B =
[[131 132 118 119 118 115 117 129 120 121 138 132]
 [131 131 131 142 113 147 142 130 124 129 116 122]
 [124 147 118 119 120 109 132 120 118 126 130 116]
 [131 116 118 126 110 119 119 132 142 126 129 133]
 [123 157 131 120 124 153 127 130 123 128 116 135]
 [132 111 129 136 122 148 138 113 138 114 122 133]
 [136 139 138 140 110 110 117 125 134 139 145 122]
 [124 150 118 132 126 133 124 127 132 116 129 147]
 [132 141 130 141 138 142 119 137 137 124 132 118]
 [131 111 135 125 140 131 123 122 147 119 123 116]
 [123 137 121 119 129 131 119 113 141 121 129 136]
 [135 113 141 132 141 116 140 133 117 137 141 134]
 [131 139 123 132 125 152 133 128 117 114 117 145]
 [134 143 121 128 127 121 126 135 132 140 123 118]
 [137 131 126 125 136 109 124 120 119 115 132 118]]
Indices start at 0.
(0, 0) => 131
(2, 1) => 147
(2, 11) => 116
(5, 11) => 133
(1, 5) => 147
(8, 4) => 138
(10, 1) => 137
(5, 9) => 114
(13, 5) => 121
(10, 10) => 129
(5, 4) => 122
(8, 7) => 137
(8, 0) => 132
(4, 0) => 123
(6, 9) => 139
(11, 10) => 141
(8, 6) => 119
(0, 7) => 129
(3, 7) => 132
(3, 6) => 119
(11, 4) => 141
(4, 2) => 131
(2, 2) => 118
(7, 10) => 129
(11, 5) => 116
(4, 6) => 127
(12, 4) => 125
(13, 3) => 128
(4, 1) => 157
(12, 0) => 131
(3, 4) => 110
(11, 0) => 135
(8, 11) => 118
(9, 1) => 111

X = 129  139  116  100  132
X[0] -> 129
X[3] -> 100
X[2] -> 116

grid = [128 144 125 129 125 133 134 145 117 131 118 127 134 141 100]
grid[0] -> 128
grid[8] -> 117
grid[1] -> 144
grid[14] -> 100
grid[10] -> 118

M =
[[128 121 133 119 122 133 128 131 134 119]
 [123 128 133 110 112 146 123 141 135 126]
 [139 103 136 128 134 111 139 114 136 100]
 [127 125 131 119 121 135 127 133 132 124]
 [126 128 130 121 122 135 126 133 131 127]
 [123 128 133 110 112 146 123 141 135 126]
 [130 137 119 149 144 113 130 118 117 141]
 [138 102 137 123 129 117 138 118 138  99]
 [130 111 139 108 115 136 130 133 140 107]]
M[-9, 0] -> 128
M[:, 7] -> [131, 141, 114, 133, 133, 141, 118, 118, 133]
M[:, -4] -> [128, 123, 139, 127, 126, 123, 130, 138, 130]
M[5, 8] -> 135
M[2, 4] -> 134
M[-9, 9] -> 119
M[7, 2] -> 137
M[5] -> [123, 128, 133, 110, 112, 146, 123, 141, 135, 126]
M[2, -5] -> 111
M[-9, -6] -> 122
M[6, 9] -> 141
M[-6, -1] -> 124
M[7, -2] -> 138
M[-2, -6] -> 129
M[-4, -7] -> 110
M[8, 5] -> 136
M[-2, -3] -> 118
M[3, -10] -> 127
M[1] -> [123, 128, 133, 110, 112, 146, 123, 141, 135, 126]
M[-5, 3] -> 121
M[-4, -3] -> 141
M[:, 1] -> [121, 128, 103, 125, 128, 128, 137, 102, 111]
M[6, -6] -> 144
M[-6, 6] -> 127
M[-9, -7] -> 119
M[:, 4] -> [122, 112, 134, 121, 122, 112, 144, 129, 115]
M[6] -> [130, 137, 119, 149, 144, 113, 130, 118, 117, 141]
M[8] -> [130, 111, 139, 108, 115, 136, 130, 133, 140, 107]
M[-5, -5] -> 135
M[-5] -> [126, 128, 130, 121, 122, 135, 126, 133, 131, 127]
M[-7, 8] -> 136
M[-2] -> [138, 102, 137, 123, 129, 117, 138, 118, 138, 99]

a =
[[143 130 114 131 131]
 [112 133 149 130 125]
 [112 133 150 129 124]
 [142 132 113 133 132]
 [143 130 115 130 130]
 [143 130 114 131 131]
 [144 127 118 128 128]
 [112 132 150 129 124]
 [112 133 149 130 125]
 [112 133 149 129 125]
 [112 133 149 130 125]
 [113 128 150 124 123]
 [143 130 114 130 130]]
a[0,-5]	143
a[:, -1]	[131, 125, 124, 132, 130, 131, 128, 124, 125, 125, 125, 123, 130]
a[:, 1]	[130, 133, 133, 132, 130, 130, 127, 132, 133, 133, 133, 128, 130]
a[8,-1]	125
a[2,-1]	124
a[-1,2]	114
a[6,-1]	128
a[-10,0]	142
a[:, 0]	[143, 112, 112, 142, 143, 143, 144, 112, 112, 112, 112, 113, 143]
a[11]	[113, 128, 150, 124, 123]
a[0,-4]	130
a[1,2]	149
a[-12]	[112, 133, 149, 130, 125]
a[1,-5]	112
a[:, -2]	[131, 130, 129, 133, 130, 131, 128, 129, 130, 129, 130, 124, 130]
a[2,-3]	150
a[-2,-2]	124
a[0]	[143, 130, 114, 131, 131]
a[6]	[144, 127, 118, 128, 128]
a[-7,-3]	118
a[:, -3]	[114, 149, 150, 113, 115, 114, 118, 150, 149, 149, 149, 150, 114]
a[8,-5]	112
a[-6,-3]	150
a[8]	[112, 133, 149, 130, 125]
